Below are the code and all the weights of a small trained network. Each question names an input and a target symbol and asks about switching units off, where a switched-off unit gives its printed mean instead of its output.

import numpy as np


def w(rows, s, z=0):
    codes = np.array(rows[::2]) - 128.0
    scale = np.full(codes.shape[1], s)
    scale[-1] = z or s
    return codes * scale


def f(y):
    return np.maximum(y, 0)


def softmax(a):
    e = np.exp(a - a.max(-1, keepdims=True))
    return e / e.sum(-1, keepdims=True)


def log_softmax(a):
    a = a - a.max(-1, keepdims=True)
    return a - np.log(np.exp(a).sum(-1, keepdims=True))


def net(x, mask):
    ids = ['αγδεζηθλμξπστφψω'.index(c) for c in x.split()]
    T = len(ids)
    res = E[ids] + P[:T]
    r = res
    for j in range(2):
        rows = slice(2 * j, 2 * j + 2)
        q, k, v = (r @ M[0][rows].T for M in (Q, K, V))
        z = softmax(np.where(np.tri(T) > 0, q @ k.T / 2**0.5, -1e9)) @ v
        o = O[0][rows]
        res = res + np.where(mask[j], z, o[:, -1]) @ o[:, :-1]
    y = f(res @ A[0][:, :-1].T + A[0][:, -1])
    res = res + np.where(mask[2:26], y, B[0][:, -1]) @ B[0][:, :-1]
    return log_softmax(res[-1] @ U[:, :-1].T + U[:, -1])


Q, K, V, O, A, B = {}, {}, {}, {}, {}, {}
E = w([
[83,56,148],'α',
[167,186,126],'γ',
[231,38,181],'δ',
[153,190,131],'ε',
[129,113,255],'ζ',
[157,181,131],'η',
[153,203,125],'θ',
[131,218,128],'λ',
[141,53,63],'μ',
[28,137,213],'ξ',
[134,224,131],'π',
[38,107,159],'σ',
[143,215,128],'τ',
[147,197,134],'φ',
[148,199,127],'ψ',
[142,200,128],'ω',
],0.0089)
P = w([
[97,254,96],'0',
[104,203,102],'1',
[122,171,110],'2',
[138,137,114],'3',
[160,108,115],'4',
[164,96,112],'5',
[161,120,109],'6',
],0.0054)
Q[0] = w([
[95,165,141],'h1',
[232,237,24],'h1',
[124,160,247],'h2',
[236,239,94],'h2',
],0.015)
K[0] = w([
[97,154,153],'h1',
[92,38,167],'h1',
[144,153,194],'h2',
[95,5,145],'h2',
],0.024)
V[0] = w([
[129,115,149],'h1',
[89,99,228],'h1',
[62,114,8],'h2',
[186,57,87],'h2',
],0.011)
O[0] = w([
[116,93,155,105],'h1',
[54,54,189,54],'h1',
[19,151,21,2],'h2',
[221,155,1,55],'h2',
],0.0072,0.0014)
A[0] = w([
[154,114,89,122],'n1',
[69,211,110,176],'n2',
[170,65,75,27],'n3',
[190,184,168,159],'n4',
[93,143,58,57],'n5',
[91,77,46,254],'n6',
[119,3,117,140],'n7',
[34,79,129,166],'n8',
[121,122,71,139],'n9',
[104,134,77,173],'n10',
[129,204,86,166],'n11',
[222,140,182,105],'n12',
[163,204,100,150],'n13',
[192,164,181,137],'n14',
[138,219,105,146],'n15',
[153,238,160,163],'n16',
[69,175,87,62],'n17',
[116,97,80,106],'n18',
[162,5,79,80],'n19',
[110,137,40,29],'n20',
[108,131,116,251],'n21',
[126,140,132,101],'n22',
[176,69,73,13],'n23',
[176,196,123,83],'n24',
],0.0064,0.0039)
B[0] = w([
[118,157,120,160],'n1',
[189,174,152,227],'n2',
[21,165,134,140],'n3',
[101,76,126,249],'n4',
[65,92,154,151],'n5',
[243,75,149,207],'n6',
[162,90,46,163],'n7',
[201,134,98,177],'n8',
[132,174,133,163],'n9',
[166,159,112,176],'n10',
[126,138,69,218],'n11',
[88,65,85,230],'n12',
[106,93,86,219],'n13',
[98,86,124,232],'n14',
[155,117,73,212],'n15',
[128,66,169,254],'n16',
[137,99,187,151],'n17',
[115,161,126,143],'n18',
[110,165,38,165],'n19',
[48,106,149,154],'n20',
[186,71,184,243],'n21',
[122,127,124,129],'n22',
[4,162,146,138],'n23',
[154,80,99,175],'n24',
],0.019,0.0037)
U = w([
[197,57,218,219],'α',
[98,105,137,196],'γ',
[57,51,102,104],'δ',
[98,130,175,84],'ε',
[36,87,237,140],'ζ',
[102,136,169,88],'η',
[105,133,167,66],'θ',
[106,136,177,86],'λ',
[184,172,87,106],'μ',
[111,152,253,254],'ξ',
[110,138,174,89],'π',
[157,140,220,119],'σ',
[110,136,180,109],'τ',
[117,124,187,36],'φ',
[115,138,173,86],'ψ',
[100,140,172,100],'ω',
],0.0069,0.0051)

Each question gives the input, a string of symbols that net reads in full, and the target symbol t.
The units are the heads (2 rows each of Q, K, V and O) and the neurons (one row each of A and B). Each row of codes is followed by its name. A weight is (code - 128) times the scale printed after its matrix; where a second scale follows, it is the last column's (O, A, B and U).
mask holds one flag per unit, heads first, then neurons. A switched-off unit (its flag False) gives its mean, the last column of its rows in O or B, instead of its output. The means were averaged over made-up inputs and are rounded, as every weight is.
A unit's drop is (log p(t) with every unit on - log p(t) with that unit switched off) / (log p(t) with every unit on - log p(t) with every unit switched off).
most important unit: the unit with the biggest drop
top k neurons: the k neurons with the biggest drops, biggest first
heads that matter: for each layer, one digit per head in row order, 1 if its drop is at least 0.15 and else 0, layers parted by /
drop of u: that unit's drop, to one decimal
input δ τ η, target δ: heads that matter => 01
input δ θ ε δ μ, target μ: most important unit => n19
input μ μ π, target μ: top 2 neurons => (n11, n15)
input μ γ ψ, target μ: top 4 neurons => (n11, n15, n2, n10)
input μ μ η, target μ: heads that matter => 11
input δ δ λ, target δ: heads that matter => 01
input δ μ ψ ψ δ ψ, target δ: top 3 neurons => (n12, n2, n13)
input σ ξ δ μ, target μ: top 2 neurons => (n19, n16)
input η ψ μ μ γ, target μ: top 3 neurons => (n11, n15, n10)
input μ τ μ τ, target μ: top 2 neurons => (n11, n15)
input μ ζ δ δ π γ ω, target δ: top 3 neurons => (n12, n2, n6)
input μ μ γ, target μ: top 2 neurons => (n11, n15)
input μ δ δ ψ σ δ π, target δ: drop of h2 => 1.3
input μ δ φ δ ε, target δ: drop of n10 => 0.0
input δ δ π, target δ: drop of n13 => 0.2
input φ φ ζ, target ζ: top neuron => (n6)
